Here is a tiny trained network, its code and every weight. The questions are about switching its units off for an input and a class, where a switched-off unit gives its printed mean instead of its output.

import numpy as np


def w(rows, s, z=0):
    codes = np.array(rows[::2]) - 128.0
    scale = np.full(codes.shape[1], s)
    scale[-1] = z or s
    return codes * scale


def f(y):
    return np.maximum(y, 0)


def log_softmax(a):
    a = a - a.max(-1, keepdims=True)
    return a - np.log(np.exp(a).sum(-1, keepdims=True))


def net(x, mask):
    res = np.array(x, float).reshape(1, 4) / 4 @ E
    y = f(res @ A[0][:, :-1].T + A[0][:, -1])
    res = res + np.where(mask, y, B[0][:, -1]) @ B[0][:, :-1]
    return log_softmax(res[-1] @ U[:, :-1].T + U[:, -1])


A, B = {}, {}
E = w([
[176,254,153,149],'x0',
[34,173,29,228],'x1',
[172,87,163,238],'x2',
[46,141,251,145],'x3',
],0.012)
A[0] = w([
[143,109,170,200,91],'neuron 1',
[57,134,212,128,136],'neuron 2',
[205,117,56,122,87],'neuron 3',
[78,6,107,125,123],'neuron 4',
[62,178,120,43,81],'neuron 5',
[191,68,190,93,245],'neuron 6',
[85,138,100,172,122],'neuron 7',
[128,182,129,154,94],'neuron 8',
[90,147,100,162,84],'neuron 9',
[92,118,93,166,39],'neuron 10',
[179,142,140,192,103],'neuron 11',
[145,93,133,172,174],'neuron 12',
[167,123,80,125,5],'neuron 13',
[177,215,145,136,229],'neuron 14',
],0.018,0.0021)
B[0] = w([
[183,177,72,161,218],'neuron 1',
[120,93,154,245,231],'neuron 2',
[119,123,184,232,243],'neuron 3',
[66,224,159,82,247],'neuron 4',
[201,184,67,155,211],'neuron 5',
[162,90,133,67,252],'neuron 6',
[181,75,137,73,221],'neuron 7',
[75,136,149,104,191],'neuron 8',
[155,57,136,73,208],'neuron 9',
[149,73,155,76,204],'neuron 10',
[130,177,104,109,214],'neuron 11',
[126,173,65,103,193],'neuron 12',
[130,129,175,209,189],'neuron 13',
[62,143,175,44,234],'neuron 14',
],0.013,0.017)
U = w([
[5,167,160,110,102],'0',
[148,40,151,106,4],'1',
[161,197,59,170,87],'2',
[72,90,174,228,251],'3',
],0.02,0.00033)

Each question gives the input, the list of numbers given to net, and the class t.
The units are the neurons (one row each of A and B). Each row of codes is followed by its name. A weight is (code - 128) times the scale printed after its matrix; where a second scale follows, it is the last column's (A, B and U).
mask holds one flag per neuron, in row order. A switched-off neuron (its flag False) gives its mean, the last column of its row in B, instead of its output. The means were averaged over made-up inputs and are rounded, as every weight is.
A unit's drop is (log p(t) with every unit on - log p(t) with that unit switched off) / (log p(t) with every unit on - log p(t) with every unit switched off).
most important unit: the unit with the biggest drop
k most important neurons: the k neurons with the biggest drops, biggest first
drop of u: that unit's drop, to one decimal
input [-4,3,-4,5], class 3: most important unit => neuron 2
input [6,-2,4,-8], class 3: 2 most important neurons => (neuron 3; neuron 4)
input [-4,-2,-2,5], class 3: 2 most important neurons => (neuron 2; neuron 14)
input [7,8,5,6], class 1: 3 most important neurons => (neuron 7; neuron 9; neuron 4)
input [-6,-6,7,-2], class 2: 3 most important neurons => (neuron 14; neuron 4; neuron 1)
input [0,-7,3,-8], class 3: 4 most important neurons => (neuron 3; neuron 13; neuron 7; neuron 9)
input [-6,-6,0,-5], class 0: 4 most important neurons => (neuron 4; neuron 7; neuron 9; neuron 10)
input [6,-7,-4,4], class 1: 4 most important neurons => (neuron 4; neuron 6; neuron 5; neuron 11)
input [8,3,6,2], class 0: 2 most important neurons => (neuron 14; neuron 8)
input [6,7,5,5], class 1: 4 most important neurons => (neuron 7; neuron 4; neuron 9; neuron 10)
input [-4,-2,1,-5], class 3: 2 most important neurons => (neuron 3; neuron 14)
input [-4,1,0,-5], class 3: 2 most important neurons => (neuron 14; neuron 3)
input [-5,3,6,-3], class 2: 4 most important neurons => (neuron 14; neuron 1; neuron 12; neuron 8)
input [2,0,-7,3], class 2: most important unit => neuron 5
input [1,-5,-7,3], class 2: drop of neuron 5 => 1.2
input [-3,0,-4,-3], class 2: drop of neuron 14 => 1.9
input [-2,3,5,-7], class 3: drop of neuron 5 => 0.2
